Rows, each with its class:
+1.58,-2.59,+0.99,+0.42,-1.27,+0.60,+0.34,-0.94,-2.17,-2.46,-1.79,+0.94,+1.13,-0.92,-0.95,+0.09,-1.42,-0.15,+1.51,+1.12,-1.07,+0.68,+0.70,+0.61,-2.66,+1.27,-2.59,+0.07,+3.87 => [83]
-1.04,+0.55,-3.16,-1.53,-1.85,-2.14,+1.50,+1.10,+0.18,+0.16,+0.82,+0.22,-1.16,+0.36,+3.87,-2.76,-1.66,-0.53,+0.42,-3.44,-1.97,-0.23,+0.91,-0.14,-1.93,-2.44,+0.64,+2.82,+1.23 => [88]
+0.22,-0.25,-0.52,+0.52,-2.92,+2.43,-3.32,+1.33,-5.08,-2.94,+1.22,-0.66,+0.67,+0.03,+2.44,-0.65,+0.90,-3.81,+0.03,+0.24,-1.21,+1.35,+0.56,+2.08,-2.34,-2.20,+0.45,-1.27,-0.09 => [83]
+0.75,-0.26,+0.43,+0.01,+0.75,-0.53,+0.30,-1.56,-0.68,+0.06,-1.47,+1.72,-0.77,+0.20,+1.34,-1.55,-1.51,-0.13,+1.19,+1.38,-0.50,-0.39,+1.94,+0.15,-1.46,+0.33,-2.42,+1.17,+2.62 => [86]
-0.17,-0.04,-1.72,-0.14,-1.81,+1.32,-2.11,+3.76,-2.14,-1.63,+0.41,-1.06,+1.27,+0.41,+1.38,-0.24,+2.02,+1.07,+1.18,+0.78,-2.91,-0.36,-1.30,+0.48,-3.00,-3.25,+0.90,-0.03,+0.40 => [83]
+0.19,-1.30,-0.14,-0.18,-0.98,-1.69,+0.53,-2.19,+2.78,-0.60,+1.62,-0.26,-2.14,+0.27,+0.82,-2.59,-0.50,-3.28,+1.14,-3.30,+0.08,+0.73,-0.01,-1.16,-0.68,-0.83,-1.55,+0.14,+0.65 => [81]
-0.22,-0.90,+1.06,-0.05,-1.18,-2.29,+0.18,-0.90,+1.86,-2.99,+0.94,-1.09,+0.53,+0.49,+2.51,-1.36,+0.91,+0.53,-0.19,-0.05,+0.47,+0.22,+0.28,+0.43,-1.11,-0.98,-1.27,+3.40,+0.00 => [88]
-0.03,-1.04,-1.82,-0.55,-1.34,-2.12,+1.12,-0.18,+1.68,-2.08,+0.17,+0.51,-0.20,+0.53,+2.51,-2.26,-0.88,+1.67,+0.85,-1.50,-1.34,-0.21,+0.36,-0.51,-1.62,-2.55,-0.87,+3.16,+2.34 => [88]
-1.64,+0.52,-3.00,-0.93,-1.56,-2.07,+0.45,+0.74,+1.28,-0.98,+1.54,+0.26,-0.79,+0.55,+4.52,-2.65,-0.85,+0.31,-0.47,-1.81,-0.84,-0.29,+0.85,-0.64,+0.36,-2.63,+0.12,+2.06,-0.63 => [88]
+2.57,-1.90,+0.45,+0.81,-1.92,+2.26,-0.57,+0.77,-1.01,-1.49,-0.01,+0.67,+0.26,+0.26,-0.19,-1.82,+0.50,+0.97,+0.88,+2.12,-1.22,+0.00,-1.44,+0.15,-2.34,-1.55,-1.74,-1.25,+2.39 => [83]
+1.67,-2.41,+2.26,+1.26,-0.14,+0.99,-0.25,-0.14,-0.51,-1.70,-0.48,+0.26,+1.08,+0.12,-1.73,-0.14,+0.74,-0.39,+2.11,+1.19,-0.46,+0.51,-1.37,+0.08,-0.93,+0.56,-2.11,-1.62,+2.25 => [83]
+1.40,-1.34,+2.16,+1.27,-0.18,+1.04,+0.17,-0.14,-2.67,-1.73,-1.09,+1.15,+1.07,-0.37,+0.93,-0.85,-0.42,+0.46,+0.27,+3.27,-0.46,+0.45,-0.25,+1.14,-1.91,+1.62,-2.58,+0.17,+2.52 => [83]
-0.90,+0.58,-0.89,-0.52,-2.54,-1.92,-0.48,-0.48,+0.55,-1.95,+1.48,-0.95,-1.28,-0.07,+3.93,-1.30,-0.02,-3.33,+0.57,-2.44,-0.23,+1.10,+1.22,+0.07,-1.42,-2.84,+0.25,+1.74,-0.25 => [81]
-0.36,-0.72,-2.56,-0.74,-3.44,+0.85,-2.11,+3.54,-4.74,-7.33,+1.10,-0.99,+1.36,+1.22,+3.50,-0.79,+1.74,-1.71,-0.06,-0.34,-3.73,+1.37,-1.24,+2.40,-2.23,-3.73,+1.63,-0.05,+0.36 => [83]
+0.32,-0.81,-0.33,+0.10,+0.22,+1.12,-1.56,+1.23,-1.70,-0.52,-0.26,+0.12,+0.38,+0.52,-0.19,-0.09,+0.91,+0.10,+1.93,+0.34,-1.86,-0.41,-0.82,-0.14,-0.27,-0.74,-0.27,-1.71,+0.84 => [83]
+1.96,-2.28,+1.85,+0.18,+0.29,-1.35,+0.90,-2.63,+4.28,-0.36,-0.78,+1.52,-0.88,-0.31,-0.34,-2.09,-0.64,+2.42,+1.13,+2.39,-0.04,-0.74,-0.66,-2.54,-1.88,+1.46,-4.46,+0.80,+3.62 => [88]
+0.66,-1.81,+1.38,+0.67,-0.05,-2.44,+2.50,-2.00,+3.35,-1.49,-0.25,+0.89,-0.64,-0.06,+1.46,-2.15,-1.33,+0.43,+1.36,+0.08,-0.19,+0.19,+0.22,-1.06,-0.34,+0.94,-3.52,+2.04,+2.25 => [88]
+0.45,-0.07,-1.83,-0.45,-0.95,-1.28,+0.38,-1.13,+3.56,+0.93,+1.28,-0.20,-2.39,+0.70,+0.88,-1.92,-0.30,-2.02,+0.49,-2.43,-0.61,-0.06,-0.39,-1.93,-0.24,-1.58,-0.75,-0.68,+1.36 => [81]
